Each row is followed by its class.
-192   83   -5 -263   26 -150 -615 -136  259 -331 -167 -145  311  246   33  -42  105  189 -113 -281   43   48 -287  414  -20  613 -137    9  242 -145   79  -92  340  -49  -24  180  -87 -> j385
 108 -123 -152  165   47  -44  -78   41 -366  103 -144 -101  -93 -261 -262   -7 -135  444   21   20 -200 -459   57  117 -146 -317 -154 -375   81 -241  -92  376   -8  211  120  -82    6 -> j744
  -4 -148 -289  323 -138   31  134   57 -131 -119  -92  351 -215  258 -108   11   -8  134   98  -47  151 -264  -97  -83  -45   -6 -119 -377 -140 -115  183   96 -490  -92  111 -434  260 -> j463
-332 -113  139 -179  291  491   50  -24  483 -230  196  299   84  245 -227  394  474  -36 -364  -53 -169  697 -169  -60  500   76 -503 -819  225 -232  -89   97   69   13  171    8 -202 -> j808
-174  149   47   25   -9   84   28  105  151  264  195   66  -26 -465  -11 -137 -169 -452   88  -93  320  182  113   79  259    5   38    4 -197  115 -227 -322 -371 -296   74  -84  152 -> j895
-286  -11  173 -139  331   -3  195  -67  -84 -223  175  424    2  -88 -445 -218  404  226  -98  130  139  378 -273 -214  410  112  -85 -688 -236  265 -171 -222  -57  -69 -212   57 -773 -> j385
-151   60   67  -47  543 -339   14  -54 -408  141  215    5  307  111 -452  154  248  239 -175   94 -140 -166  308 -289  -35 -308  130 -223  -82 -114 -486  432  434  322  157  230 -578 -> j214
-115  -93 -188 -301   77    2   57  105 -172  113   58  -87   85 -586  -67  -65  -75   52   16 -135  -42 -110  257  -52  129  160  -50 -225 -206 -207 -153  102   21   17  -90   -2  -35 -> j406
-323  220  -92  156   -4  276  147  222  293  -53  510  342  317  383  -68   67  329  -45    7   72   55  322 -351 -187   66  501 -134 -394 -499  214 -223  167   20 -242 -344 -288 -352 -> j744
-267   98 -146    8  325  104  455   79   97  -50  351  268  109 -163 -506 -285  366  248 -178   -3   18  -99 -636 -159  752  434 -337 -533 -340 -152   70  126  172  -13 -216    5 -521 -> j385
  15  146 -143   60    1 -490 -129  -28  -54  -68 -263 -330  112 -134  271   97 -237   77  156   34  -51 -197  251   93 -176 -103  131  294  301 -110 -331  -31  321   97   90  228  456 -> j406
-355 -239  169   62   11   72 -429  -40   72   12  -34 -317  224  455  323  243   67   50  286 -284   54  343 -231  116 -308 -233   17 -300 -175   51  201  271   87 -122  423  518 -458 -> j214
 -42  225  -78  126  205  105  358  -36   85  -36  276  -75  199 -405  241 -368 -258 -236   97  -65  428  163  -15  109  216  122  326  210 -435  321 -437 -356 -164 -317 -306 -106   32 -> j956
-303   -8  265 -107  268    4  416  -15 -162 -126  393   74  199 -349   78  149 -108   26  187   43  275  413  167  -39   77 -260   41 -216 -161  366 -465 -312 -163  -92 -102   82 -103 -> j143
-216   22  -26 -150  -64  372   95 -114  385   38 -196  106  -96  127 -201 -106  215 -153  -67   12  -20  304 -218  -30  319   53 -331 -123  275 -126  350  119 -219   79  -72   81   60 -> j744
-150  -66   59   10   46  -61   98  -32 -245  241   68 -306  217 -759  209 -107 -222   16  104  -27  175   12   43  171  -80 -479  124  161 -195  271 -171  105 -191 -125   97  -54   78 -> j419
  71  268  184 -113 -275 -118 -191  172  308   26 -302 -149   96 -382   76  -32 -372 -289 -120  169 -121  -33  273  197  213 -192 -163   47   31   98 -694  -75   36  121  -57   63  191 -> j808
-250  380   -9   30  -18   59  192  134  276 -278  509  293  323   76 -164 -256 -443 -357 -127 -397  155 -174  -48  323  424  740 -330  105 -481   55 -361 -370 -411 -223 -439 -139  171 -> j956
 109  196  -28  -49 -182 -315 -315  -61  223   33 -122 -330  305  259  448  116  -56 -351   30   14 -151   -9  361 -169 -351  132  403  641   62 -134 -179  144  401  190  -20  402   84 -> j143
 -38   60  402   72  175   70  353   15  126   30   14 -216  -68 -328  235 -128 -300 -341   92  190  390  231  238  -68  -83 -373  336 -124 -191  532 -591 -529 -172 -134 -139  182  -53 -> j143
 -80 -136  277 -256   90  253  323 -216  232   58  100  -86 -165  147 -103  -17   98 -150 -162  224  -22  286    8  -53  129 -139  -91   -4  282  -18  353  -18 -113  228  -65  246 -120 -> j385
-249   92 -159 -160  -13 -107  205  181 -126  164  108   77   49 -581  -81 -106   91    4  175  -84  170   13  -52 -189   69  -72    2 -267 -147  -27  -84  -11 -141 -189 -142 -146  -81 -> j744
-256 -235  133  117  -23  465  199   23  340  183  469  -44   67  504   85  209  375 -511 -142  -37 -117  792 -322 -307 -168  225  109 -441   39    9  377  126  331 -272  155  110 -608 -> j406
 262 -118   22  124  132  -37 -111 -110 -108  139  -73 -303 -164 -142  152   92 -266    0  -85 -131 -123  -35  213  102 -164 -282  148  364  369  -33  146  -44  123   94  190  157  474 -> j463
  28   94   -5   97 -159    6  -61   66  275 -102 -285  195 -182  313  126   47  -48 -317  -19   39   86 -101   79  -61  153 -123 -116  211   47   40  296 -218 -322   32    2   57  432 -> j744
-164  -65  116   37  -42  301   36  142  552  -15  -81 -165  157  355   66  -67  124  -87 -162   75 -109  150 -472  -99   65  529   17 -295 -226  159   59  100  161  -71 -256  252 -335 -> j406
 -73  -59  127 -132  159  -43  147   -1 -164  -38   92   41 -199 -196 -214 -205 -299  -28 -126 -154  129 -119   94  436  282  276  -96  -56  -39  233  -41 -465 -354 -106 -224    7  -75 -> j385
-148 -124 -417   48 -350 -105 -495   69 -102 -265 -688    8  226  362  205   11   62  218  235 -210   -2 -414   16  149   44  -78 -326 -125  214 -145  514  374 -300  -76  146  -36  395 -> j808
 217  114  250  -89 -246  281 -139  -29  496 -347 -111   92   29  159  153  -11 -238 -573  -69  -23   10  328  344   85  218  262 -127   68  103  233 -347 -272 -317 -181 -187  -82  295 -> j463
-115  -36  -40  -13 -234  -59  -25  100    0 -174 -103   74 -273  356  -28  -18 -220 -141   95 -183  170 -230  -71  195  104    7 -129  -55  360  -57  472 -321 -406 -182  -12  -20  383 -> j956
  97  259  -83 -103   40 -482 -259  -53 -288 -246   57   38  146  124 -112   92   32   38  112  209  -56 -780   17  153  102   99  -61  495 -142 -196 -185   31   52  275  -38  105  262 -> j895
 103  217   28  144 -119  110   42   15   16  -82  -98  273  135  899   -7  -65  274 -585  171    4  -56  -64  185 -299  113   95    6  333 -366  227  274 -108 -187   92 -281  306 -248 -> j895
 -59   57  -87  -26  -60 -125  144  -29   57  136  150  111 -116 -113   56   52   38 -288  175    2  261  258    6 -188  217   -6  130   92 -122 -132  -59  -44 -134  -85  169   61   97 -> j214
-110  293 -258  132  445 -140  585 -160 -408  137  353  314  168 -890 -178 -344 -111  347   48  -69  216  -21 -135 -184  332   56  143 -133 -433   31 -525  -95 -133  -43 -195 -126 -115 -> j956
 -62  170  -92   20  -18   35  156   88   82 -134 -197 -137  120  310 -178 -108    9   -9   81 -250  125 -495 -106 -164  115  -22 -221 -114   19 -221   82  198  -40   15 -108  175  202 -> j406
 246  295   20   52  359 -223   78 -186 -110 -195  112 -104  -51    0   53 -184   22  286    6   -7   43 -247 -401  190   70  229  117 -120  220 -166  -97 -431  203  -70  -99  211  102 -> j808
 171  -41 -181  -34  -87   18   37 -170   64 -150 -277 -163   -7  209   50 -109  -84 -185 -130 -107 -268 -235   29   41  -42  371  -49  245  228 -195  367  118  -16  -22 -225  151  259 -> j214
-289  157  -87   49 -119   47   35  241  356  -40 -126  289 -191   37  -45  -51  -78 -186  -84 -212  388  156 -144  237  376  148 -251  -18  134  178   45 -469 -379 -363  -93 -250  358 -> j956
-150   42 -175   31  -31    8  132  164  120 -167  305  412  111    8 -263   77  147  274 -182 -306    9  560 -349 -289  266  502 -138 -649   61 -193 -288   23  267 -198 -141 -107 -244 -> j385
-270    0  347 -186   51 -307   59  207 -121  -26  228 -155  235  102 -183    8  -11  113  -94   -7   70 -305  215  144  240 -255 -367 -248 -105   99 -170   -3 -200  135  -43  347 -315 -> j895
 -65  -87 -307  188 -222   11 -260 -151    0 -212 -155  395  371  434    5  -31  371  217   22 -240 -210  552  -74 -369 -143  318 -126 -450  -32  -76  470  442  270 -205  -18   48 -701 -> j385
 -27 -198 -303  281  -63  215  -40   39  487 -290   80  315  106  610   35   36  386 -102  -38   32   54  702 -180 -329 -100  602  213 -309 -211    7   16   51  316 -216 -153 -313 -336 -> j956
-108  -98   74  163  184  289   76  -19  -51  -73  402  286  248  716 -266  122  392   84 -316  -99 -388  292  -81 -316  207  385 -132 -526  -66  119  409  326   79 -119 -148  149 -617 -> j419
  -8  207   31 -311  107  -45 -114   53  -74  177  475  -78   68  259  -91  122   -6 -162  142   58 -183   99  415   70  -11  -27  -15  -18   50 -218   17  -65  163  142  -67   40   78 -> j895
-238   53  153   42  124  262  486   33  188   89  298  -59  120 -187    2   -8 -197 -351  223   39  370  588  271  -43   15 -207  148 -290 -178  315 -576 -171 -198 -217 -135 -115  -96 -> j406
 235  152 -215  205  100    5  235 -108 -157  230   94 -107  -37  -81   73 -194 -213  -88 -102  129 -167 -433  216  -27   -5 -276  -58  305  204 -111  151  269 -146  109 -111  -63  541 -> j419
-278  290  308  -64  215  -54  -65   -7  494  -47 -135  -55  197  -59  -52   85   62   47 -129  149  210  330 -441    6  224  222  101  -31  436  198 -423 -280  401  -15  -80  447 -115 -> j406
-396  -62 -363   -3   87 -104  299  -57 -279  331  223  109   87 -540 -106 -206   60  134  260 -105  160  182   24 -265   75  -17  218  -97 -190  -73   47  282 -151  -55    0 -103 -216 -> j143
-331  149   25 -270  170   -6  238  -10   64 -254   23    8  191 -213 -112 -178  347   18  -38  123   80   19 -217 -157  288 -116 -353 -505   90   47 -144   39   74 -156 -258   93 -254 -> j143
-341  118    2 -162  264   52   22 -198  190  -62  169  159  167   22 -129  -13  305 -196 -120  -22  -89  380 -370   29  158  671  -45   49   68   68  250 -321  169  -67 -202  149  -37 -> j406
 195  110  -24  149  104   15  280 -105   68 -226  208  166  -75  256   25  -33 -120 -127 -103  -80 -187  -78   22 -235  230  431 -107 -132 -359   54  119 -139  -24  -13 -295  172   56 -> j463
-134  131 -280   38 -238   83 -324   97  120   -2 -217  135  165   67 -288  155   66  209  328 -312 -199  -14 -348   34  279   78 -308 -225   -2 -565   59  381   72  228  280   28  202 -> j463
-148   77  200   25   76  380  346   14  240   78  325  -54   64 -181  225  -90 -200 -435   13   71  193  531  197  -49  184 -186  173 -136 -258  417 -288 -218 -323 -343 -178  -29  -56 -> j895
-154   -1  168 -145  -60  -94 -246  146 -134  323  105 -245   61 -337  -66  -32  -24   72  316  -88  -50   23  -40  -49  -10 -361  123  123  -98   34 -198  197  201  253  198  202 -221 -> j419
 145  117 -244  -12  -46  -74  -32  -44 -185  178  -89 -176 -155 -234   45  -91 -260   24  189 -209 -238 -469   90   84 -151  -38 -176  126  -48 -271  156  172  -47   36   46  -53  460 -> j143
 228  191 -114  171   20 -363  250  183 -593  -63   91  301  129  174 -692 -346  145  261  -46 -154   42 -826   38 -223   83    6 -245 -326 -272 -187 -273  258    2  219 -304  -87 -574 -> j214
 -57  162  122 -348   78  382 -249  203  413  350  211 -449  113   81   81  -99   36 -270 -277  300    4   31  -33  176   71  131   -8 -385   61  -51 -227  153  258  -84 -105   14  -62 -> j463
-114  224 -207  -33 -160 -173 -287  -56   82  178  123  310   67   44   58  270  -42  -23  277   82  -76  173  -98  106  -96   15   56  195  -65 -455 -171   78 -113  188  377 -164  328 -> j895
-169 -229  -90   46  -34  145  103  108 -156   55  103   92  261 -296  -28   -7  157   -7  277 -120  251  331   35 -236  -77   24  132 -411 -496   89 -256  166 -103 -255   80  -94 -520 -> j143
-146  207 -169  175  115   51  380   23   -9   53  341  347  261 -570 -166 -102  -33   57   -9 -169  204  274  -10 -179  433   -8 -153 -143 -343  -33 -421   76 -137 -113  -10 -229  -11 -> j463
 106 -132 -280  151 -268  190 -101  174 -154 -200 -496  236    1  645 -304   -5  116   28   94 -271 -192 -589   82 -291   81   -8 -295 -370  -71 -267  534  379 -125   59   -2  -57  -92 -> j895
-341  -56   51 -150   67  377   51   53  132   18  188  163  398  232 -152  199   -1   51 -189  -38 -141  395  214  -44  164 -486 -500 -533 -120  -66  -49  529 -402  100   54  -56   74 -> j744
  83   33 -382  379 -113  533   53  -11  428  396  138  -68  269  246   63   93  151 -302 -114 -112 -270  534 -170 -314  -21  150   -3 -412 -148 -458  -58  789  335  -65  238  -83 -110 -> j385
 -35 -148 -257   95   67 -270    0 -152 -217 -240 -153  236   77  503 -150  101  398  319   55 -203  -62  -50 -180 -298    3   68  -59 -131   96 -225  294  289  227  159  155   10 -231 -> j895
  36  -92  378 -240  174  217  445 -135 -175 -293  406  105  106  140 -265   15   82  -88 -264    8 -157  -22   61 -191  -10  297 -223 -338 -169  237   52 -121  -92   65 -429   47 -308 -> j406
  48  118  -18  -94   53 -311  -50   71 -511  -99  137  291  104  193 -439   74  261  146  131  -78 -136 -501   97  -57  243 -176 -153   81 -243  -92  268  132  -93  266 -111   83 -363 -> j463
-273 -136   16  -78  312  308  240 -153  300  -45  146  181  240 -363 -373  -56  128  113 -236   26  130  647 -135 -129  283 -131 -330 -672   45   -3 -374  303   86  -44  -66  -85 -386 -> j895
 -13  -21  369  -36   -8  186  154  -45  263   37  127  174  -66   84  103  164  -21 -586  -82   84  -91  654  345 -242  227 -177   86   96   69  309    1 -315 -166   10   62  191  -54 -> j463
-142   42 -325 -184 -197  171 -303 -160  294  -34 -197  -59  227  186  105 -187  268  -91 -137 -193 -171 -202 -453   58  148  861  -42  -54   48 -536  570  304  103   45  -64  220 -204 -> j385
 -48  131 -462  411   55  -22  230   -6 -235  115  272  520  120  277  -38   -3  492  212  272    0  -56  262 -305 -552   69   97  160 -412 -442 -176  145  340  -67 -204  151 -266 -233 -> j143
  79 -190 -155  101  -78  205   19   85 -339  331 -335 -176  -45 -100 -193 -110 -143   90   74 -195 -243 -457   99 -142 -165 -351   34  -48   26 -130  295  456 -157   85  165  -12    4 -> j956
-241   18  107 -169   15   55 -110    2  185  171  -22 -168  276 -491   61 -112 -114  -99 -247  -25  -22  305   74  149   89  146   43  -38 -163  130 -395   19  -29  -49  -30   77 -129 -> j143
-275  293    6   45 -211  164  -90  515  278   21  250  427  -77   50 -215    9  129  -83   51  -55  321  119 -211   35  772 -217 -340 -457 -193  127 -222    4 -409 -270  -25 -359   82 -> j214
-131   21 -284   39  -33 -660 -412   97 -330 -429 -187  256  261  -47 -215 -190  220  607   45 -407  191 -522  -66  141  200  186 -469   39 -116 -146   81   37  -77   33  -73   72    5 -> j143
  33  218 -102  -84  116  165  302    0   36   58  195  313   21 -374 -346 -295  -40 -249  106 -149   81   76  -42 -175  475  349  -70   33 -134  -83   43 -203   82   45 -362   50 -170 -> j214
-479  134  -77   35  107 -276  268  213  225 -281  461  533  286  277   25  309  439  109 -199  115  223  656  -90 -445  386   91 -179 -559  -72   22 -532   29  226 -111  -44  -64 -275 -> j214
  94 -105 -467  412   34  196  235  -85  -42  -14   65  388  107 -211 -191 -125  -87   33   27 -357 -136  -51  -15  -92  281  209 -350 -281 -257 -400   84  379 -369   23   85 -244  241 -> j406
-149  233  166   20  142   37  234   13  145   -7   90  -16   55 -329  181 -206  -75 -292  258   -1  478  231 -108  141  248 -143   90   52  -69  475 -221 -489 -192 -366 -131  -85   58 -> j419
